array([[-2.93, -2.34, +3.16, -0.65, -2.93],
       [-5.98, +3.37, +6.20, -1.14, -5.98],
       [-0.11, -6.35, -0.22, -0.32, -0.11]]) Out: -0.22

array([[+2.49, -0.05, +0.04, +1.38, -0.53, +0.20],
       [+5.13, -1.27, -2.63, -0.48, +2.63, +0.70],
       [-2.66, +0.24, +0.25, -0.64, -0.07, +0.07]]) Out: +0.25

array([[-4.67, +4.31, +4.57, -4.28, +2.95],
       [+1.23, +2.48, +1.88, +1.71, -5.84],
       [+0.98, -1.32, -1.50, +1.26, +5.72]]) Out: -1.50

array([[-2.81, -1.54, +3.75, -3.89, +3.73, -3.87],
       [-4.54, -3.67, +4.53, -5.14, +5.13, -4.62],
       [-3.82, -4.11, +0.04, -2.57, +3.77, -2.24]]) Out: +0.04

array([[+3.91, +3.82, +0.68, +1.19],
       [+0.95, -3.97, -5.56, -1.05],
       [+5.31, -0.39, -1.61, +0.62]]) Out: -1.61

array([[+3.61, -5.33, +6.01, -5.68, -5.90, +4.93],
       [+1.11, -2.10, +5.94, -6.60, -4.49, +4.94],
       [+4.43, -6.04, +3.97, -5.47, -4.96, +5.27]]) Out: +3.97

array([[+0.67, +0.95, -1.72, -2.03, -2.59, -0.82, +0.61],
       [+0.57, +0.43, -0.51, -2.32, -2.59, -1.27, +0.55],
       [-0.29, -0.21, +0.50, +5.23, +0.46, -1.67, -2.71]]) Out: +0.50

array([[+4.94, -4.98, +4.86, +4.98, -4.79, -0.90],
       [-5.03, +5.09, -4.95, -5.07, +4.90, +0.77],
       [+4.71, -4.77, +4.64, +4.76, -4.61, -0.73]]) Out: +4.64

array([[+1.24, -4.73, +1.29, +0.67, -5.19, -3.93, -1.25],
       [+0.46, -4.89, -0.74, +3.32, -4.63, -6.65, -3.76],
       [+1.26, -5.45, +1.74, +1.33, -5.41, -4.75, -2.03]]) Out: +1.74

array([[+3.07, -2.14, +2.87, -2.36, +2.95, +3.03],
       [-4.63, +4.67, -5.59, +3.68, -4.58, -5.07],
       [+0.32, -2.57, +2.12, -0.71, +2.33, +1.73]]) Out: +2.12
---
Input: +3.11, +1.29, -5.92, -5.10, -2.52
Output: -2.52

Input:
-5.27, -0.98, +3.48, -4.87, -7.08
-3.68, -2.86, +2.46, -5.82, -6.24
Output: -5.82

Input: +0.15, +0.56, -1.26, -4.67, -5.55, -4.22, -1.17
Output: -4.22

Input: -0.04, +1.00, -5.46, -0.67
Output: -0.04

Input: +5.68, +3.78, -0.44, +3.58
Output: +3.78

Input: +2.70, +2.76, -1.42, +4.69, -5.60
Output: +2.70

Input: +1.62, +5.75, +0.15, +0.71, +4.59
Output: +1.62

Input: -3.18, -0.72, +4.26, +5.28, -5.10
Output: -0.72

Input: +0.46, -0.11, -1.11, +1.26, -0.22, -6.59
Output: -0.22

Input: -5.66, -3.14, +1.05, -2.48
Output: -2.48
---
array([[155, 116, 219, 143, 134,  83],
       [126,  94, 188, 184, 141,  32],
       [134, 196, 166, 119,  26, 136]]) >> 94

array([[232, 151,  16, 108, 171, 140],
       [168, 204, 151, 108,  21, 194]]) >> 204

array([[126, 156, 155, 102, 110],
       [ 67, 208,  67, 142,  27]]) >> 208

array([[621, 236, 597, 679, 534, 233],
       [727, 802, 705, 704, 432, 834]]) >> 802

array([[3, 7, 4, 3, 3, 2, 5],
       [3, 5, 2, 3, 3, 1, 1],
       [8, 1, 1, 4, 3, 6, 2]]) >> 5

array([[ 131,  572,  295, -291,  381, -150, -621],
       [ 621,  448,  225, -165, -200, -220, -775]]) >> 448

array([[ 52,  92,  46,  79,  64, 147],
       [206, 209, 173, 138,  72,  76],
       [ 73, 138,  88, 108,  65, 136]]) >> 209
